Below is a small trained network, with its code and all its weights. Each question gives an input and a class and asks what happens when units are switched off, that is, made to give their printed mean instead of their output.

import numpy as np


def w(rows, s, z=0):
    codes = np.array(rows[::2]) - 128.0
    scale = np.full(codes.shape[1], s)
    scale[-1] = z or s
    return codes * scale


def norm(h):
    return h / np.sqrt((h * h).mean(-1, keepdims=True) + 1e-5)


def f(y):
    return y / 2 * (1 + np.tanh(0.7978845608 * (y + 0.044715 * y**3)))


def log_softmax(a):
    a = a - a.max(-1, keepdims=True)
    return a - np.log(np.exp(a).sum(-1, keepdims=True))


def net(x, mask):
    res = np.array(x, float).reshape(1, 7) / 4 @ E
    u = 0
    for l in range(2):
        y = f(norm(res) @ A[l][:, :-1].T + A[l][:, -1])
        res = res + np.where(mask[u : u + 7], y, B[l][:, -1]) @ B[l][:, :-1]
        u += 7
    return log_softmax(norm(res)[-1] @ U[:, :-1].T + U[:, -1])


A, B = {}, {}
E = w([
[124,129,129,129,131,130,128,128,131,128],'x0',
[133,126,125,132,125,127,127,128,127,125],'x1',
[127,131,129,124,128,124,133,128,128,132],'x2',
[122,132,126,126,129,123,127,119,129,135],'x3',
[252,84,96,63,251,151,116,67,127,123],'x4',
[111,164,50,86,112,87,170,122,43,71],'x5',
[179,211,51,93,108,205,102,216,171,201],'x6',
],0.0032)
A[0] = w([
[215,107,72,50,170,224,129,172,135,140,28],'L0N1',
[166,67,169,123,231,72,128,3,107,79,48],'L0N2',
[108,134,245,178,117,151,78,201,193,206,123],'L0N3',
[131,119,110,152,174,85,158,95,93,100,23],'L0N4',
[82,200,74,152,46,154,119,209,144,174,191],'L0N5',
[191,49,245,179,204,151,98,80,191,136,9],'L0N6',
[20,70,237,210,50,79,174,115,88,71,208],'L0N7',
],0.0033,0.0013)
B[0] = w([
[43,175,141,225,125,45,115,59,148,113,182],'L0N1',
[52,88,185,116,78,208,139,198,118,103,216],'L0N2',
[232,74,103,149,129,193,174,100,154,178,187],'L0N3',
[139,149,123,129,126,185,145,150,144,126,133],'L0N4',
[111,52,152,51,91,125,137,144,109,133,204],'L0N5',
[34,151,202,115,98,2,66,99,113,136,193],'L0N6',
[205,217,46,133,226,129,77,91,174,152,254],'L0N7',
],0.0041,0.0046)
A[1] = w([
[125,56,157,94,152,183,198,121,76,57,6],'L1N1',
[154,83,113,38,84,83,214,132,79,117,78],'L1N2',
[128,121,154,174,143,164,88,104,240,200,225],'L1N3',
[157,4,230,160,149,147,118,117,126,139,32],'L1N4',
[175,218,66,152,148,110,88,146,119,164,180],'L1N5',
[102,186,59,155,193,107,123,103,89,48,92],'L1N6',
[171,147,163,184,223,136,81,76,189,168,71],'L1N7',
],0.0043,0.0021)
B[1] = w([
[230,67,144,201,165,253,186,177,97,119,145],'L1N1',
[88,177,148,205,114,135,62,189,114,104,144],'L1N2',
[176,103,145,205,142,178,96,159,163,107,255],'L1N3',
[41,149,137,36,89,107,160,131,82,139,176],'L1N4',
[113,141,154,116,179,78,164,54,102,92,215],'L1N5',
[190,114,92,74,98,141,227,88,151,237,197],'L1N6',
[127,164,85,188,130,58,78,160,119,49,229],'L1N7',
],0.0044,0.0046)
U = w([
[183,166,133,237,215,69,21,86,216,105,155],'0',
[163,209,29,53,176,56,215,25,99,149,254],'1',
[167,79,148,146,63,230,103,212,203,197,45],'2',
[49,185,74,31,36,106,110,227,58,140,62],'3',
[23,67,255,88,151,99,69,118,105,86,149],'4',
[160,56,147,83,169,238,236,143,29,95,76],'5',
],0.0078,0.0013)

Each question gives the input, the list of numbers given to net, and the class t.
The units are the neurons (one row each of A and B). Each row of codes is followed by its name. A weight is (code - 128) times the scale printed after its matrix; where a second scale follows, it is the last column's (A, B and U).
mask holds one flag per neuron, layer by layer. A switched-off neuron (its flag False) gives its mean, the last column of its row in B, instead of its output. The means were averaged over made-up inputs and are rounded, as every weight is.
A unit's drop is (log p(t) with every unit on - log p(t) with that unit switched off) / (log p(t) with every unit on - log p(t) with every unit switched off).
The circuit of an input: a set's keep is (log p(t) with only the set's units on - log p(t) with every unit switched off) / (log p(t) with every unit on - log p(t) with every unit switched off). Starting from the 12 units with the biggest drops (on a tie, the unit counted first), units are removed one at a time, each time the one whose removal leaves the highest keep (on an exact tie, the one counted first), for as long as the keep stays at least 0.8.
units of the circuit, in order: the units of the circuit, biggest drop first
unit that matters most: the unit with the biggest drop
top k neurons: the k neurons with the biggest drops, biggest first
top k neurons in layer l: the k neurons of layer l with the biggest drops, biggest first
input [-4,-3,-7,1,5,-3,0], class 4: unit that matters most -> L0N7
input [-4,3,-4,-8,-2,4,0], class 1: top 2 neurons -> (L0N2; L0N7)
input [6,4,-5,-4,-5,3,-8], class 1: units of the circuit, in order -> (L0N7; L1N6)
input [3,-6,1,4,8,4,-4], class 5: top 2 neurons -> (L1N1; L0N2)
input [-3,-6,-1,-5,0,6,2], class 3: top 2 neurons -> (L0N7; L1N2)
input [-4,5,-7,-4,8,-5,0], class 4: top 3 neurons -> (L0N7; L1N4; L0N2)
input [-4,1,-7,6,3,-4,0], class 4: units of the circuit, in order -> (L0N7; L0N6)
input [-8,8,-8,1,2,6,-8], class 5: units of the circuit, in order -> (L0N2; L1N1)
input [-2,0,1,-6,4,5,0], class 5: units of the circuit, in order -> (L0N7; L1N1)
input [-2,5,-1,-1,-8,-6,0], class 0: top 2 neurons -> (L0N7; L0N2)
input [6,-7,-8,7,-3,1,-2], class 1: top 2 neurons in layer 1 -> (L1N6; L1N5)
input [8,8,-8,7,1,8,-6], class 5: top 4 neurons -> (L0N2; L1N1; L0N1; L0N6)
input [2,-1,0,6,1,8,-8], class 5: top 3 neurons in layer 0 -> (L0N2; L0N1; L0N6)
input [3,6,-5,-8,-7,1,0], class 1: unit that matters most -> L0N7
input [-7,5,8,-1,-8,6,-2], class 1: top 2 neurons -> (L0N7; L0N2)
input [-2,-7,-3,-6,3,3,0], class 5: top 4 neurons -> (L0N7; L0N2; L1N1; L0N6)
input [-6,0,-3,8,-3,0,-5], class 0: top 2 neurons in layer 1 -> (L1N7; L1N4)
input [3,3,0,-1,-7,2,-8], class 1: top 2 neurons -> (L0N7; L1N6)
input [8,-1,-7,3,-4,1,0], class 1: top 2 neurons -> (L0N7; L1N5)
input [-2,-8,-6,0,-1,2,-2], class 1: unit that matters most -> L1N6
input [2,7,-6,1,-1,-3,-8], class 0: top 2 neurons in layer 0 -> (L0N7; L0N5)
input [-4,5,3,-5,1,6,0], class 5: top 2 neurons in layer 1 -> (L1N1; L1N7)
input [-3,6,-4,-8,3,-5,-7], class 4: top 3 neurons -> (L0N2; L0N6; L1N4)
input [-1,8,3,4,6,0,0], class 4: top 4 neurons -> (L0N7; L0N2; L0N1; L0N6)
